[  3  -3 -10 -11 -45  16   0 -34  15  -9 -10   5  -4 -12 -15 -15  34 -18
  -3  15 -61  -2   6  -2 -77   4 -23  21  -7 -26   9   0   3  25  41  11
 -18   5  41   4  -7  74] : C
[-61  31 -15 -80   9 -30  56   0  13 -21 -61  45  17  21   3 -23  21  24
   8  58   6  88 -35 -34 -10 -30 -44 -11   4  -4  -8  44  13  74  49  46
  -8 -14  -5  33  30 -23] : L
[ -76  -19   47    9  -17  -48  -29   26  -39  -16    5   13    5   -5
  -48  -38   54  -22  -11    6   -1  -32  -33   23  -25   16  -77    9
  -22  -21   19  -44  -13   -9  -24   17  -67   14  -17   30   -2 -108] : L
[-53   0 -26  51   4 -15  -7  22  27  19 -19   9 -24  16  -1   1  32  11
 -35  12  -6  14  59  -8  15  12  -6 -28 -19 -37  16  37  27 -18 -36 -17
  -7  -9 -38 -27 -22  32] : H
[-14  -1 -46  84   8  28  15  36   1 -12  -8  -4 -50  -5   8 -32 -14  -6
 -48 -24 -17  -6  19 -10 -13  12  20 -17   1  10 -11  12  15   0 -14 -30
 -66 -19  -8 -29  -6  59] : B
[ -22  -36   36   18  -30   -8  -47  -11  -60   22  -45   39   10  -27
  -22  -43   96  -14   -1  -29  -18  -14   -4   16   -7   16 -101   -4
  -20    0    3   -4  -43  -10    0   11  -42  -18  -21   29   29  -18] : C
[ 67  38  29 -26  12  56  55 -20  35  15   5  38 -12 -20   0  89  28  12
   5 -46  -5  14   3   6  46  35   7  19   8 -24  47  23  36   7  24  -9
 -45  -2  11  14  39  49] : L
[  8 -14 -28  12 -11  13 -50   9 -53  44 -34  20  19 -42 -10 -29  71  20
 -36 -42 -20 -49  -6  56  -9 -51 -32 -19   4  17  43  -6 -11 -56  -2  11
 -50 -25 -13 -11  30  20] : B
[-45  -3 -15  74 -12  11 -34  37 -87 -39  31  26 -34 -46  -8 -35  33  33
 -54 -59 -37 -24 -17  35  -4  35   5  15  25 -50  45 -38  50  -2 -39   5
 -49 -25   4 -33  11 -29] : M
[-19 -10   5  61 -38  20 -57  14 -47  53  51  -2 -22 -16 -27   9  38  47
 -21 -22   4 -31  -7  18  -9 -36   2   3 -27 -57   5 -21  24 -16 -47  -2
 -24  -6   4  42  24 -57] : T
[-37  23 -43 -24  37  51  15 -12  25 -42 -67 -15  16  17 -34  42  22 -22
  51  51  29  58 -65 -56 -92 -27 -25 -13 -27  11 -40  37  56  16  28  28
   1  -9   3  22 -35  50] : J
[ 18 -34  37  12  70  39 -16  10  38 -90  14   4 -35  -8  -9  28  -9  -7
  14  71  50 -25 -17  -7  67 -28  31 -28 -37  -8  -7  29 -28 -25 -24 -19
 -14   4 -49  36   3 -33] : H
[-22  16 -30  -9  17  56  33  19 -19 -43 -78  -4   6  -8   9  27  48 -31
   9 -15  31 -13  19 -20  -4  58 -42 -10 -45 -26 -28 -12  16   8  -3  -7
 -16  13 -49   1  18 -38] : L
[-10  13  -4  12 -31  24  45 -31  -9  52  -6   9 -18 -18   0  76  48 -31
   8 -56  -8  20 -29   0  13   7  -4  28  -7 -18  14  17  43  31  28 -12
   3  13  32  18  13  59] : H
[ 42  31  -2  44  -8  13 -38  31 -35  32  -9  50 -12 -14  -1  22  25  72
 -36 -15   0  15 -18   0   1 -21 -14   1  -3 -42 -14   2   7 -16  -8  15
   2 -39 -11  41  42 -27] : W
[-13  -5  18  12  -5  11 -54 -20 -59  25   2  52  -2   7 -34  28  52  19
  48 -32 -16  11 -63  32 -31   3 -51  17 -28  14 -78  47  11 -12  -4  12
 -18  -6  40  72  45 -61] : C
[-33 -27   9  17 -26   4 -15  -2 -49  32  10  10 -17 -31 -32 -12  61 -22
 -18 -28  28 -20  35  31  -8  -7 -49  45 -24 -10 -54   9  -6  -7 -25 -18
  -7  -6  10  16  10 -30] : E
[-63  14 -13  64  12  57 -38   5  -2 -47 -18  31   7  -8   0  10  37  31
 -27  10  46  16   8 -39 -80  24  17  12 -35 -49  -4   4  59  58  10  41
 -63  -9 -47  28   9 -43] : E
[ 32   9 -13 -66  -7  37  20  -9 -50 -21 -14  35   0   2  26   1   6  72
  24   3 -27  39  15 -32 -22   5 -21   3 -10   0  11  52   5  77  71  25
 -52  31  11 -11 -20   9] : J
[-50 -22 -34 -78 -10 -84  -2  11 -28 -10 -77  28  -7 -11 -40 -20  44 -27
  10  50 -27  56 -21   4 -19 -58 -58  -8  17   5 -48  27  -9  25  -4  25
  44   7 -15  59  40   3] : H
[ -5   8  18 -31 -27  22  46 -11   0  24 -11  10  11 -40  -4  15  21  -4
   3  11 -23  30  -1 -19 -11   3  13  36  33 -13  24  13  33  21  14  30
   9  30  11   3 -42  58] : M
[-30 -17 -40  51 -11 -34 -35  11 -62 114 -30  15 -12   0  -8  13  68  35
 -53  -7   5 -14 -29  20   7 -21 -40 -13 -43   6 -38  21  23  -9  10   0
 -22  11 -17  56  42 -42] : W
[ 38   9 -31 -16  13 -19  13  21   2  14 -52  44  10 -12 -27  66  23   5
  14  27 -26  48 -23 -19 -25 -18 -15 -43 -40  40 -71  27 -10  32  20  55
  13  29 -34  74  57 -52] : T
[  8   7   8  27  -1   9   4  -6  14  23 -19  -8 -22  44  18 -19  63 -37
 -24  -7 -33 -29  28  23  48  17 -32 -20 -11 -18  -6   5  -5 -26 -30 -17
   5   6  21 -34  13  74] : B
[-104  -35  -62   18    9   38  -26   13    8  -20  -59   13  -22  -50
  -21   10   50  -15  -25    7   24   -5  -11  -45  -88   -9    8  -15
  -25  -40    1   49    3    7   10   15  -48   29  -46   59   24  -31] : M
[-47   3   6 -71   4  18  -6  24  23 -94  -9  30  28  51   8 -20 -28  -7
 -10  34  30  45  11   0 -37 -13 -29  42   3   5 -70  42 -30  55   9  40
   6 -20   4  43  23 -73] : E
[ 16   3  -1 -61  26  50  22  -7  18 -43 -60   9 -23 -18 -10  28  -2  24
  19  58   8  15 -28 -21 -23   0  21 -35 -20 -53   8  45  20   0  -1 -14
 -42  32 -30  64  25  -1] : W
[-24  -3  25  39   1   6 -26  20  27 -77  22  38  24  31  19  28  -8   9
 -36  -4   9  18  89   3  -5  14  43  25  -1   4 -34  52  52  41  -9   1
 -57 -42 -39  31 -11  42] : W
[ 18   4 -28 -69  19  72 -14 -11  39 -66 -65  21  33  48 -14  34 -11  46
 -29  40  50  -3  16 -31 -13 -12  30  27 -24 -38  10  46  34   9  30  25
 -29 -24 -14  39 -13 -36] : L
[-49  -2  -5 -39 -12 -67 -51 -30 -36  16 -41  46  34  27  -1  24 -10  35
   0 -36  -8  11  46 -23 -35  10 -18  22  -9 -17   2  49  19  90  70  34
 -56  15 -39  75   8 -15] : J
[-14  25  19   9  25 -12  10   4  31 -35  -9  59   2 -11   2  -5   9  25
 -15  64  12  61 -23 -12 -54 -55  11   8 -13   3  15  31   7  35  61  26
 -54 -20  14   8  16 -39] : C
[-72  15 -23 -49 -13 -11  -4  42  28 -56 -12  19  18  24 -29 -19 -19  -6
 -20  32 -18  23 -20  10 -85  -1 -14   9 -11   9 -33  29 -34   0  23  47
 -43  16   0  26   4 -86] : J
[ -51   16  -38    1   19   40  -25    1   14   -8  -40   65   -2   42
  -55  -15   38  -14   42   51  -40   35 -100  -17  -62  -42  -32   -3
  -35    5  -35   58  -13   28   46   49    9   11   46   67   26  -76] : C
[-92   7   5   2 -31 -34 -14  17  27 -17 -20  40  10  17 -11 -61 -21  -1
 -34  48 -25  45  17  10 -69 -55 -34  21   4 -12 -66  27  -7  20  19  40
  24 -36  -1   4 -25 -42] : B
[  2  17  -3 -56  -4  81  51 -24  45  -7  -6   6  20 -29  23  38  20 -43
  60 -11   9  34  -4   6 -19  -9 -11  53   3 -10  13  10 -17  19  37  10
 -31  11  48  -8  49  38] : H
[-45 -14  19 -47 -26 -61 -10  -3   8 -35  -1  23  24   9  13 -49  13  32
 -50   8 -17  24  43 -12 -58  -2 -19   6 -16  13 -15  41 -39  72  56  55
 -25  18  31  27  22 -34] : J
[-84 -10 -18 -30  -6 -43 -24   3 -37 -19 -20  23  20  47  -1 -51  -3  22
 -36 -15  15 -20  -3   1   3 -52 -54  32  -9  25 -76  69 -58  19  -6  34
  11 -44  44  58  13 -68] : B
[ 66  14   6 -23   1  42   7 -21  59  -1 -55  39 -16  15 -19  23   2 -43
  17 -48 -34 -22 -10  19  16 -13  18 -25 -10  18  -6   1 -43 -26  10 -26
 -18  18  -6   1  42 -17] : J
[-58 -27 -73  24  -3  21  10   8   0 -42  11  29  -8 -42  -2   0 -36   0
 -44  -9  30  -4  58 -38 -41  56 -14  43  -7 -59   0  52 -55  21  24 -10
 -21 -29  11  -2  -9  20] : E
[-25   9  30  44 -47  22   4  -2 -27  15  -2  63  -4 -46 -16   5   8  25
  -7 -25 -40  -5 -20  12 -23   7 -29  22 -29 -73  21   5   2  12  -5  11
 -48  -7  33  40  17 -55] : E
[-41 -33 -13  32 -39 -12 -73  25 -51  83 -20 -10  -2  55 -31  -5  68  27
   6 -12  24  -8 -44  -5 -38  -8 -36  19 -41  13 -32  13  21 -28 -14  15
 -84  35  12  46  15 -99] : L
[ 27  33  17  31  -6  47 -14  16 -31  39   6  46  -4 -35 -22   0  39  43
 -38 -48 -36  -4 -34  37 -13 -36  14  -8   9   1  43 -18  27   3 -12  26
 -31  23   8   2  21 -36] : J
[-76 -10  13 -48 -18 -48 -35  12  -2 -98   5   2   6  35 -12 -32  -7  -6
   9  45  -6   7 -18  -8 -27 -12 -24  11   2 -23 -28  36 -41   2  11  18
  65 -32   7  32 -11 -65] : C
[-60 -27  10  58  -6 -12   5  -1 -36   6  -1  41 -15 -66  15   1  43   4
 -47 -51 -17 -45  -7   5  16   0 -60  -3  -6 -49  50 -13 -20  -5 -35 -18
 -69 -20   1  13  20 -11] : M
[-72  20   1 -44  -5   4 -13 -10 -36 -29 -24  38  26 -10 -17  27 -14 -13
  63  43  12  51 -43  -7 -93 -39 -63  35 -45 -27 -52  55 -45  39  72  63
 -56  13   8  52   9 -86] : T
[ -6   1  16 -46  -4 -58 -19  26 -16 -69 -29  14  10  12 -21 -29   4  11
  27  43  37  63  12 -37 -69 -29  28  11  17  -9  29 -21   2  40   5  31
 -53  11 -10 -16   4 -91] : T
[  2  -8  50  29  -7 -28 -55  16 -53  30   3  22 -10  -7 -39   8  59  12
  21 -12   3   3 -45  14 -29 -38 -53 -13 -38   9 -39  -4  -4 -20 -11  11
 -21  15   9  44  12 -70] : J
[-74   9  -6 -66   1 -63   6 -17 -14 -27 -31  14  28  11  11 -17  12  -3
   8  46  35  19  13 -11 -38 -15  -5  -6  -6   6 -30  45 -30  31  22  30
 -41  27 -33  25  -4 -28] : T
[ 24 -33  13  72  14  26 -68  38 -34  68  14  31 -27 -43   2 -45  55  58
 -20 -10  20   3  77   3  21 -33 -48  -4 -20 -37  25   4 -11  -5 -14 -14
 -80 -13 -31   8  50   1] : L
[ -7   1 -10 -40  20  -8 -17  32 -23 -30 -28  36  11 -18   4 -20  23  13
  -5  47  27  62  28  -9 -88 -30  -8  -2   0   2 -40  14 -23  48  22  49
 -21  46 -17   2  34 -67] : B
[-46 -28  11  44 -26 -18 -53   2 -38 -32  -8  67  18 -42  -5  -7  20  -2
  -5  11  15  -1  30  -4 -94 -10 -15  27 -16 -44 -42   4 -24   9 -14  -9
 -33   9   3  34  -3 -60] : C
[-17  33  10  21   7 -12   4  -6 -32  18 -16  20   3 -29 -16 -11   0   6
  -7  22 -19   7 -49  43  -2 -11 -40   0 -23 -37 -16 -21  32   7   1  20
 -25 -26   9  41  38   6] : E
[ 15  25 -41  24  24  65  -4  17 -15 -40 -29  24 -22   3   6  11  -3   7
   6  -6   1 -31   4 -35  -6 -28  23  14  -9  -6 -36  19 -16   6 -20   5
 -42  13 -20   5 -24  -6] : M
[-10 -17  29  58 -28   8 -63  47 -27   6  10  38   2 -21 -49  -1 103  28
 -31 -14   6 -25  21   5 -31 -25   3  -5 -45 -16   4   9   5 -48 -40  29
 -43  -2  -4  26 -13 -80] : M
[-40  22 -28  87   7  54 -12  26  -5 -41  -9   2   5  20  48 -24  22   3
 -49 -19  10  -4  44 -15  10  23  12   0   4 -55  10 -12  33  -7 -48  -3
  23 -37   3 -79 -37  43] : M
[-43 -25  60  23 -34  26  28  24 -15   2 -20  48  -8 -56 -13  52  66 -25
  13 -51  -6  34   9  21  39   6 -34 -34 -37  17 -36  64 -19 -28 -25 -14
 -10   1 -43  33  32 -56] : J
[  7 -20   5  32  -8 -52 -56  28 -19  19 -35  42 -25  23 -54  -5  53   3
 -47  -6  28   8  18 -17 -53  12 -36  -6  -8 -27 -33 -21  28   6 -27 -16
 -42   6 -34  50  -2 -29] : L
[-75   9 -25 -57   7  -5   9   1  17 -30 -25  -5  13  -5  11 -20  17   3
  10  64  32  27   5 -42 -38 -23 -16  23   0 -32  20  33 -54  29  32  41
 -26  17 -21  10  23 -41] : W
[-37  -9 -10 -52 -26  -1   1  10 -11 -24  -4  40  12 -15  22  -5  53  47
 -53  16  -2   4  26  -4  18 -27 -38  23  -4 -41  54  39 -49  27  39  43
  -9 -13   1   7  21 -31] : H
[-33  20 -11  16   7  15 -29   8 -51  10 -10  -6  -9  27  38   6  38  35
 -12 -39  42  -4 -16   7  27   4 -36 -38 -30   6 -38  24 -15  -2  22  12
   2 -31 -55  -8  27 -42] : B
[ -22   -1   12   20    5   12  -26  -12 -100   -2   11    0  -10  -50
   -5   -6   10   29   20   -9    0   -9  -24   34   15   -2  -49   27
  -30  -29  -11    2    0   16    1   28  -48   -9   -1   12   37  -41] : E
[-12 -33  32  44 -10  21 -54   9 -38  45   9  28  -7  -9 -32 -17  30  17
 -40 -19 -21 -19   7  37 -33  16 -38  37 -11 -16 -17 -26  21   3 -25  28
 -39  30   8  16  12 -90] : B
[-21   2  22  24 -12  12 -47  21 -44   8  30  14  -5   1 -21 -18  56  52
   2 -21  -6 -29  -9  13  18 -11 -26  12 -27 -27  -6  15  15 -10 -18  21
 -12 -15  22  45  25 -51] : L
[ -6  -5  -6 -38  38  87  -3  12 -31 -23 -31  25   3 -15   8  33  28  11
 -53 -37  21  16  39  54 -18   9 -35  15  -4  15  -9  37  15  22 -21   9
 -62  27 -46 -12  42 -64] : W
[-38 -47  10 -43  -6   9  48  -9  14 -43 -33   8 -10 -40 -19  54 -22 -22
  30  47  -6  58 -52 -19 -22  47  14   4   2  15 -27  50  49  40  22  12
 -45  31 -41  78  21   6] : E
[-75 -39  17  23  11  57 -50   0 -35  -4  19   6 -22 -50   4 -43  68  48
  13  40   4  -7 -20   1  -6 -25 -18   6   4 -20  38  35 -15 -22 -35  21
 -58  23 -36   3  29 -55] : C
[-33 -14  -1  36 -39 -15 -29  24 -45  25   6  46 -25 -21 -46 -52  64  -7
  -1 -19 -59 -38  13   3 -43 -18 -58  47  18 -19  -4 -19 -16  -8 -21   9
 -33   7  25  -2 -25 -23] : B
[-49  40   7 -49  29  28  61 -34  -7 -94 -20  16  -1   4  13   6   2  -7
  20  68  19  21 -79 -24  -8   8 -19  28 -13 -23 -23  43 -21  42  21  49
 -28  11  35  13   4 -17] : E
[-49 -31  -7  48  -7  55 -49   9 -72  13 -47  29 -13 -26 -45 -37  68  -7
 -16 -32 -13 -12 -35  37 -51  30 -51  -9 -25 -16 -14 -24  65  -8  -7 -10
 -45  11 -28   2  -9 -45] : J
[-57  -8 -33 -58 -26 -18  18  -8   9 -36 -18  34  48 -18 -20  16 -11  15
   1  16  13  32  58 -23 -65   8   2   4 -16 -22 -28  52  10  49  27  19
  -7  -6 -15  45 -23   8] : L
[ 53 -19  22  48  40  50 -45  15  57 -35  47  15 -14 -28  -8 -16  -9  -7
  -4  66  12 -23  35   3  -9   9  38   7  -8 -12  22  -9 -69 -56   6   1
  16  24 -18 -59 -23 -33] : C
[-41   2   7  71  14   6  -3   7 -68  48  42  27 -16 -32   6  19  36  52
   3  24  13  25  14  -6   0  40 -14  -3 -28 -52   4  31  51  14 -17   4
 -45  29  -3  -8 -26  -3] : T
[-43 -25  22  14 -16  20  -4  31 -28  38   6  45 -16 -59 -29   2  83   8
  25 -14 -20   1  25  27  19  50 -43  -4 -31 -38  -6  44 -11 -35 -40  -1
 -19  27 -10  37  53 -66] : E
[-58 -30 -11 -37 -14 -34  -9  -3 -41  -2 -60  39   3 -44  15 -59  23  44
  22  56 -25  36  -1 -41 -11 -35 -54 -15   4 -31  18  39 -44  25  25  42
 -53   5 -37  13   2  -9] : M
[-56   5 -64 -19  16   2 -11  -6  22 -38 -27  26   9  17  -7  29  15  35
 -23  65  24  -3   2 -37 -28 -45  52  18 -14 -21  -4  50  15  19  19  42
 -27   3 -21  31   8 -52] : T
[ -6 -24  -7  45 -17   8 -59 -10 -29  13  -6  23   0 -10 -13 -37  23 -17
 -16 -36 -10 -29 -10  34 -70 -18 -21  22  -8   2 -27 -30  -1   2 -12  -6
 -34  17  38  -2  -5  -1] : H
[ -25   -3    7   52   15   16    3   -8   -1  -15  -29   82  -18  -27
   -2   58    2  -44   -2  -74   -8   -2   -2   18  -23   57  -39    1
   -2  -14 -111  -11   14   29  -51  -42    5    0  -42   66   60  -51] : W
[-25  24  -3  19  11  -2 -26  36  -3 -23   0   7 -23  61  -4  -7  27  14
 -46  13  11  19 -20  16   8  16  14 -44   4   8  -4  31   7 -31 -29  14
   2   8 -45 -36 -23 -41] : T
[-11 -18 -34 -38 -21  24   5 -23 -28  -6  -5 -16   8  16   0  26  71  19
  31  26  24   2 -26 -48  33  -3  12  15  -9   8  38  52 -26   1  28  20
 -18  -1   8  11   9  18] : C
[-52   7 -27  13  15 -10 -22   9  -1 -35 -67  56  19  -2 -32  19 -23  -9
  25  -8  20  28 -40  -3 -85 -38   5   3 -39  28 -77  40  44  38  33  12
 -46 -30 -16  89  28 -74] : E
[-50 -36  31  51 -28 -15 -58  31 -54  38  10  32 -18  -7 -36 -52  46  13
   4  14 -41  -3 -68  -2  -8  -5 -51  16   6 -30  25 -21  13  -8  -3  28
 -23   9   8  30 -24 -57] : M
